Rows are numbered. After the first three, each row is followed by the numbers of the two nearest rows among all rows above it, by straight-line distance, nearest first.
1: [  3 -10   0  -4  11  -9   0  11 -19  -1  -1 -40  -5  -6   1  34   0   0
   6 -10   2  -6 -12   8  -8  -5  -5  24 -10 -12   5   6]
2: [ -2   6  -3   5   0 -12   1  11 -23   0  -5 -39   1   3   2  27 -16  -6
  14 -17  -1  -5 -15   5 -12 -11   5   1 -14 -13  -2  13]
3: [ -7 -12  -1  -5   9   6  -9   2  -9   9  -3 -10   4 -16  -7  17  24  20
   2  10   7   1   9  -2  -7   7 -11  39 -30  -1   3 -25]
4: [ -3 -15   6   0   5   9   1  -6   3   3   8  22   9   8  -4   8  18  -6
   5   5   0   6   2   1  -1  -2   4  -4 -12  14  14 -18]  3 1
5: [  5  -9  -1  -9   1   3  -4  -4   5  -4   0 -11 -24 -19   3  -2  14  18
 -10  10  11  -3   2   1  -1  14 -10  31  -5   2   3   3]  3 1
6: [  9 -18  -3  -7  -1  -6  -1   0 -10  -4   3 -15 -20 -11   8  29 -11  -3
  -7   6   4  -2  -9   9  -4   3  -6  18   5  -4  11  12]  1 5
7: [ -4  -9  -2  -4   6   2  -6  -3  -1   6  -1   1  -2  -9  -3   9  13   9
  -1   9   2  -3   4  -3  -4   3  -5  20 -24   1   5 -15]  3 5
8: [  3   6  -2  -9  11 -13  -6   4  -4   0 -10 -37 -17 -18   1  10   2  22
  -7  -3   7 -10   0  -1  -4  12 -15  29 -23 -15 -14  12]  5 1
9: [ -6 -12  -4   2   4   5  -3   2 -12   5   1   0   7  -3  -1  20   4  -2
   3   3  -3  -1  -3   2  -3  -4  -1  13 -17  -1   6 -19]  7 4
10: [ 10 -12  -3 -13   4  -6   0  -5   0  -2  -8 -16 -25 -13   7  14   0  13
 -14   6   9  -6  -8   5  -3  16 -11  35 -14  -8   1  11]  5 8
11: [  8 -17   0 -10   3  -2  -1  -2  -2  -2  -1 -21 -17 -12   4  27   5   7
  -8   3  11  -1  -6   7  -5  10  -8  31  -8  -2   6   7]  10 6
12: [-13   8  -5  12 -15   3  -7   8 -12   2  16   8  13   3  -8   8  -7  -5
  15   1  -8   7   6  -2  -2 -18  12 -10  -3   6   5  -7]  9 4
13: [ -5   6   2   3   0  -1  -5  -2   9   5   4  10   6  -1  -5  -5  13   7
   6   4  -2   0  10  -7  -1   1   1   2  -9   6  -1 -12]  7 4
14: [  2 -10   2  -2  11 -13  -1   6 -15  -4  -2 -28   1   2   2  28  -5  -5
   9 -11  -1  -5  -6   5  -6  -5   0   7 -17  -8   5   1]  1 2
15: [ -9   8  -2   0 -10   7  -7   1   6   6   2  11   1 -12  -7 -16  12  16
   2   9   1   2  13  -5   0   0   0  16 -18   6  -4 -18]  13 7
16: [  4 -13   0  -8  15 -11   1   7 -16  -2  -5 -39  -5  -8   1  35   3   5
   0  -7   4  -7 -11   8  -8   3  -7  22 -14 -11   2   6]  1 14
17: [  1  -7  -1  -4   8  -3  -3   3  -7   2  -5 -20   0  -4   4  17   7   4
   2  -3   3  -7  -4   2  -4  -1  -5  14 -21  -6  -1  -6]  14 9
18: [-13  26   1   8  -2  -5  -9  10   0   5  -2  -6  20   0  -9   2   4   9
  16 -10  -1   1   9 -11  -1  -7   7  16 -22  -9  -9 -11]  13 15
19: [  6 -19   1  -7  12  -6   5   3 -11  -5  -2 -23  -9  -7   4  23   3  -1
  -5  -2   4  -5 -15   8  -4   3  -3  13  -7  -5   4   6]  16 11
20: [ -4  11   7   0   6  -6  -4  -4  15   5  -5  10   9   3  -7 -16  14  14
   3   0   1  -3  12 -11   2   8  -1   3 -18  -2  -9 -12]  13 15
21: [ -6  19   5   1  -8  -6  -5   0  10   5  -6   2   3   0  -5 -16   5  16
   2   1   1  -1  17  -7   2   7  -2  14 -20  -6 -15  -4]  20 15
22: [  4  -6   0  -5  -8  -2   0  -5   5  -6   4  -9 -26 -14   1  -3   5  14
 -10   8   6  -1  -3   2  -1   9  -3  18  -3   1   2  12]  5 10
23: [ -4  -1   4  -2  14  -4  -4  -2   4   5   1   3   6  -2  -7   2  19  12
   7   2  -1  -3   9  -7  -4   3  -3   1 -20   3   1 -21]  13 7
24: [ -8   4  -4   5   2  -6  -4   9 -14   6  -1  -8  16   3  -4  13  -9  -1
   5  -8 -10  -6  -3  -1  -6 -11   4  -3 -22  -5  -3 -13]  9 17
25: [ -7  13  10   1  13  -6   0   0  14   5  -7   8  19   5  -9 -10  24  13
  11  -5   1  -4   7 -10   0   2   1  -3 -19  -1  -8 -13]  20 23
26: [  0  -7  -2  -1   6  -3  -4   4 -12   4  -4 -15  10   0   5  20   1  -6
   6  -8  -4  -7  -4   0  -4  -8  -2   5 -21  -7   3  -3]  17 14
27: [ -3   9   7  -7   3  -8  -4  -5  11   5 -10   0  -6  -8  -6 -13  15  24
  -2   4   2  -5  15  -6   0  15  -8  17 -28  -5 -10  -9]  21 20
28: [  1 -18  -6  -7  14   4  -6   4 -10   1  -1 -16  -1 -19   5  25  10  -2
   3   3   8  -4  -5   1  -6  -4  -9  30 -15  -3  11  -5]  17 11
29: [ -7  14   1   7  -1  -3  -2   4   1   2   3  14  15   6  -4  -2   2   0
  10  -2  -7  -2   5  -7  -1  -6   7 -15  -7   0  -3  -9]  13 12
30: [-10  21   2   6  -6  -3  -6   3   7   4  -2  12  13  -1  -5  -9   4  11
   8  -2  -1   1  13 -11   1  -1   4   7 -16  -3  -8 -11]  21 13
31: [ -6 -12   4  -4  20   0  -3   0  -7   8  -5  -8  11  -1  -6  11  18  11
   7  -2  -1  -9   1  -2  -5   2  -7   5 -25   1   1 -24]  23 7
32: [ -9   6   2   4   1   4 -12   3  -2   5   6   6  11  -2  -8   6  11   9
  11   0  -1   1  10  -6  -3  -6   2   3 -13   4   1 -18]  13 23
33: [ -7  14   2   4  -3   0  -6   1  10   6  -2  11  11  -2  -6 -12   6  12
   6   2   0   2  14  -9   0   1   1  10 -13   1  -7 -12]  30 13
34: [ -8  -5  -5  -3 -10   9  -9  -2   1   7   3   6  -5 -16  -6  -9  12  20
   0  14   1   1  15  -4  -3   2  -7  34 -20   5   1 -23]  15 7
35: [ -6 -10  -7  -2 -14  16 -11   0  -1   6   8  11  -5 -16  -3  -2  12  14
  -5  16   2   5  20  -3   1   0  -6  28 -10   6   6 -24]  34 15
36: [ -2  -9  -5  -5  15  -1  -6   4 -10   8  -8 -16   7 -10   1  22  10   8
   5  -1   0  -8   1   1  -3   0 -10  22 -32  -4   0 -21]  17 31
37: [ 12 -25   1  -5   5   9   3 -12  10  -5   8  31   2   8   7   8   6 -21
  -7   8   4   6  -9   3   3   3   2 -15  25  16  23   3]  4 13
38: [  0   4   4  -4   9 -15   0   6  -4  -3  -2 -27  -4  -4   0   7   2  12
   5 -10   3  -7  -9   2  -6   3  -4   4 -14  -6 -10  10]  17 14
39: [ -1   9   7  -1  -1 -12   0   1   5   0   1 -10  -6   1  -3  -1   2   7
   4  -4   0  -4   5  -2  -2   5   1   3 -13  -5  -3   8]  38 21
40: [  0 -22  -4  -4   5   9  -8  -4  -6   6   1   1   2 -12  -1  20   8  -2
  -1   9   5   3   3   0  -4   0  -8  24 -15   4  16 -13]  7 9
41: [ -2 -18  -6  -5  -6  17 -11  -1   2   6   5   9  -6 -16  -1   5  11  14
  -9  13   5   4  17  -1   1   4 -10  33 -10   5   9 -26]  35 34
42: [  6 -14  -2  -6   6  11  -5 -10  11  -4   5  19 -13 -12   4 -14  20  12
 -15  14   8   3   8  -2   4  12  -7  13   8  13   6  -8]  5 41
43: [  2 -12   0  -6  14  -8  -1   8 -17  -2  -3 -36  -4  -8   1  32   2   5
   4  -8   5  -6 -10   8  -8   1  -6  23 -18 -11  -1   7]  16 1
44: [  0  20  -3  -5   7 -15  -1   4  -1  -2 -11 -23 -10  -9   5  -3  -6  19
  -4  -6   6 -11  -1  -2  -1  13  -7   9 -14 -15 -21  18]  38 8
45: [  4  15   1  -7   5 -15   1  -3   5  -4  -8 -10 -16  -1   5 -11  -6  11
  -7  -2   3  -9  -1  -2   0  13  -5   0  -1 -10 -13  21]  44 39
46: [  0  -9  -2  -1   4  -7  -1  11 -18  -3   0 -39  -4  -6   1  32  -7   3
   4  -9   3  -4  -9   7  -7  -5  -3  14 -11 -11   0   3]  1 43
47: [-11  -8  -1   5   1   9  -7   7 -11   7   7  -5  12  -6  -9  15  13   6
  15   2   1   7   5  -1  -9 -11   2  21 -16   3   9 -24]  9 32
48: [ -6  21  -1  -4  11 -21  -5  15 -12  -1 -13 -42  -6 -18  -4  12   1  26
   8 -13   8 -12   1  -2  -9   4  -8  30 -31 -21 -22  11]  8 44
49: [ 13 -20   0 -11  11  -2   7  -8   2  -5  -4  -6 -19   0   8   9  -1  -1
 -15   4   7  -5 -15   9   1  12  -5   3   2  -2   5  14]  19 6
50: [-10   4  -1   1  -6   5  -7   0   2   7   2   6   2 -10  -7  -5  11  14
   5   9   1   5  10  -7  -4  -3   0  22 -19   5  -3 -18]  15 34
51: [  9   0   4  -9   7 -12   2  -6  11  -5  -4  -7 -20  -6   3  -6   5  11
  -7   2   3  -6   0   0  -2  15  -5  10  -3  -2  -4  18]  45 22
